Below are the code and all the weights of a small trained network. Each question names an input and a target symbol and asks about switching units off, where a switched-off unit gives its printed mean instead of its output.

import numpy as np


def w(rows, s, z=0):
    codes = np.array(rows[::2]) - 128.0
    scale = np.full(codes.shape[1], s)
    scale[-1] = z or s
    return codes * scale


def norm(h):
    return h / np.sqrt((h * h).mean(-1, keepdims=True) + 1e-5)


def f(y):
    return np.maximum(y, 0)


def softmax(a):
    e = np.exp(a - a.max(-1, keepdims=True))
    return e / e.sum(-1, keepdims=True)


def log_softmax(a):
    a = a - a.max(-1, keepdims=True)
    return a - np.log(np.exp(a).sum(-1, keepdims=True))


def net(x, mask):
    ids = ['δεζθλμστψω'.index(c) for c in x.split()]
    T = len(ids)
    res = E[ids] + P[:T]
    r = norm(res)
    for j in range(3):
        rows = slice(2 * j, 2 * j + 2)
        q, k, v = (r @ M[0][rows].T for M in (Q, K, V))
        z = softmax(np.where(np.tri(T) > 0, q @ k.T / 2**0.5, -1e9)) @ v
        o = O[0][rows]
        res = res + np.where(mask[j], z, o[:, -1]) @ o[:, :-1]
    y = f(norm(res) @ A[0][:, :-1].T + A[0][:, -1])
    res = res + np.where(mask[3:15], y, B[0][:, -1]) @ B[0][:, :-1]
    return log_softmax(norm(res)[-1] @ U[:, :-1].T + U[:, -1])


Q, K, V, O, A, B = {}, {}, {}, {}, {}, {}
E = w([
[50,111,158,50,251],'δ',
[166,119,135,174,95],'ε',
[15,136,113,104,91],'ζ',
[146,118,206,87,110],'θ',
[147,22,105,165,98],'λ',
[150,130,160,116,86],'μ',
[199,105,128,166,193],'σ',
[109,40,155,118,174],'τ',
[165,116,92,223,97],'ψ',
[168,116,125,195,115],'ω',
],0.014)
P = w([
[108,129,236,166,198],'0',
[55,219,121,82,78],'1',
[110,127,246,197,172],'2',
[107,227,62,36,76],'3',
[96,120,248,206,155],'4',
[118,229,42,2,64],'5',
[84,120,249,208,148],'6',
],0.007)
Q[0] = w([
[93,4,235,187,70],'h0',
[177,113,39,117,131],'h0',
[69,191,134,90,109],'h1',
[68,116,158,216,162],'h1',
[130,188,56,43,90],'h2',
[217,25,147,124,148],'h2',
],0.012)
K[0] = w([
[121,177,200,247,173],'h0',
[150,153,103,38,132],'h0',
[146,71,124,115,182],'h1',
[123,19,223,229,137],'h1',
[145,148,20,49,137],'h2',
[112,204,202,127,76],'h2',
],0.012)
V[0] = w([
[79,123,183,87,140],'h0',
[64,241,131,163,212],'h0',
[83,149,107,32,172],'h1',
[112,90,192,135,210],'h1',
[153,253,124,137,212],'h2',
[123,121,64,78,234],'h2',
],0.0062)
O[0] = w([
[202,146,153,125,97,114],'h0',
[71,191,164,183,51,171],'h0',
[117,86,225,118,65,4],'h1',
[171,95,82,74,94,237],'h1',
[5,160,164,164,1,178],'h2',
[87,70,117,220,123,61],'h2',
],0.0064,0.0037)
A[0] = w([
[200,183,90,133,92,134],'n0',
[201,88,85,191,119,66],'n1',
[5,155,82,62,146,173],'n2',
[109,81,211,180,2,94],'n3',
[16,79,61,108,65,25],'n4',
[111,45,53,182,144,86],'n5',
[177,179,113,46,197,3],'n6',
[157,183,50,126,91,170],'n7',
[160,146,85,144,201,63],'n8',
[168,101,144,128,229,73],'n9',
[140,127,16,169,132,20],'n10',
[187,166,145,118,48,82],'n11',
],0.0099,0.0043)
B[0] = w([
[82,98,143,99,89,230],'n0',
[153,131,133,92,130,231],'n1',
[147,200,75,9,78,235],'n2',
[159,133,76,206,204,225],'n3',
[26,158,139,152,5,198],'n4',
[162,144,76,104,140,179],'n5',
[172,96,80,145,105,186],'n6',
[139,128,176,90,146,231],'n7',
[160,127,165,165,70,232],'n8',
[50,141,104,184,136,254],'n9',
[132,162,146,74,164,174],'n10',
[72,60,99,119,141,190],'n11',
],0.011,0.0051)
U = w([
[113,133,88,245,115,234],'δ',
[192,186,134,85,136,116],'ε',
[22,67,110,134,181,214],'ζ',
[84,22,112,89,85,110],'θ',
[212,101,26,111,151,130],'λ',
[124,56,154,144,24,63],'μ',
[60,208,58,170,48,4],'σ',
[143,69,208,72,193,163],'τ',
[148,194,225,132,88,129],'ψ',
[89,195,128,56,193,243],'ω',
],0.013,0.0024)

Each question gives the input, a string of symbols that net reads in full, and the target symbol t.
The units are the heads (2 rows each of Q, K, V and O) and the neurons (one row each of A and B). Each row of codes is followed by its name. A weight is (code - 128) times the scale printed after its matrix; where a second scale follows, it is the last column's (O, A, B and U).
mask holds one flag per unit, heads first, then neurons. A switched-off unit (its flag False) gives its mean, the last column of its rows in O or B, instead of its output. The means were averaged over made-up inputs and are rounded, as every weight is.
A unit's drop is (log p(t) with every unit on - log p(t) with that unit switched off) / (log p(t) with every unit on - log p(t) with every unit switched off).
The circuit of an input: a set's keep is (log p(t) with only the set's units on - log p(t) with every unit switched off) / (log p(t) with every unit on - log p(t) with every unit switched off). Starting from the 12 units with the biggest drops (on a tie, the unit counted first), units are removed one at a time, each time the one whose removal leaves the highest keep (on an exact tie, the one counted first), for as long as the keep stays at least 0.8.
units of the circuit, in order: the units of the circuit, biggest drop first
unit that matters most: the unit with the biggest drop
top k neurons: the k neurons with the biggest drops, biggest first
which heads matter: for each layer, one digit per head in row order, 1 if its drop is at least 0.15 and else 0, layers parted by /
input σ σ σ ω λ ω, target ω: which heads matter => 000
input ζ δ ζ λ, target δ: which heads matter => 110
input λ ω σ λ σ θ, target λ: top 2 neurons => [n6 n7]
input θ δ σ ψ, target δ: which heads matter => 111
input ε θ λ ω, target θ: unit that matters most => n11
input μ ε ζ τ τ ε, target τ: which heads matter => 001
input λ ω ω λ, target ω: units of the circuit, in order => [n10 h1]
input δ σ λ λ λ θ, target λ: units of the circuit, in order => [n6 h2]
input ζ μ σ σ, target μ: which heads matter => 010
input ψ δ ω ε, target δ: top 2 neurons => [n3 n2]
input σ ω λ ψ, target ω: which heads matter => 000
input λ λ ψ ζ, target λ: units of the circuit, in order => [h2 n6]
input σ ζ ω σ, target ζ: which heads matter => 111
input τ ψ λ τ θ σ, target τ: which heads matter => 001
input θ ζ ψ ω, target ζ: top 3 neurons => [n11 n2 n8]
input ω τ ε σ, target τ: top 2 neurons => [n7 n9]
input λ ω ε θ ω θ, target θ: units of the circuit, in order => [n11 h0 h1]
input ζ ω σ λ, target ω: unit that matters most => h2
input ω σ σ τ ψ σ ε, target μ: top 2 neurons => [n0 n2]
input τ δ σ ω λ ω ε, target μ: top 3 neurons => [n0 n3 n8]
input σ σ μ ζ ω σ, target ζ: which heads matter => 011
input δ λ ω ω, target λ: which heads matter => 101
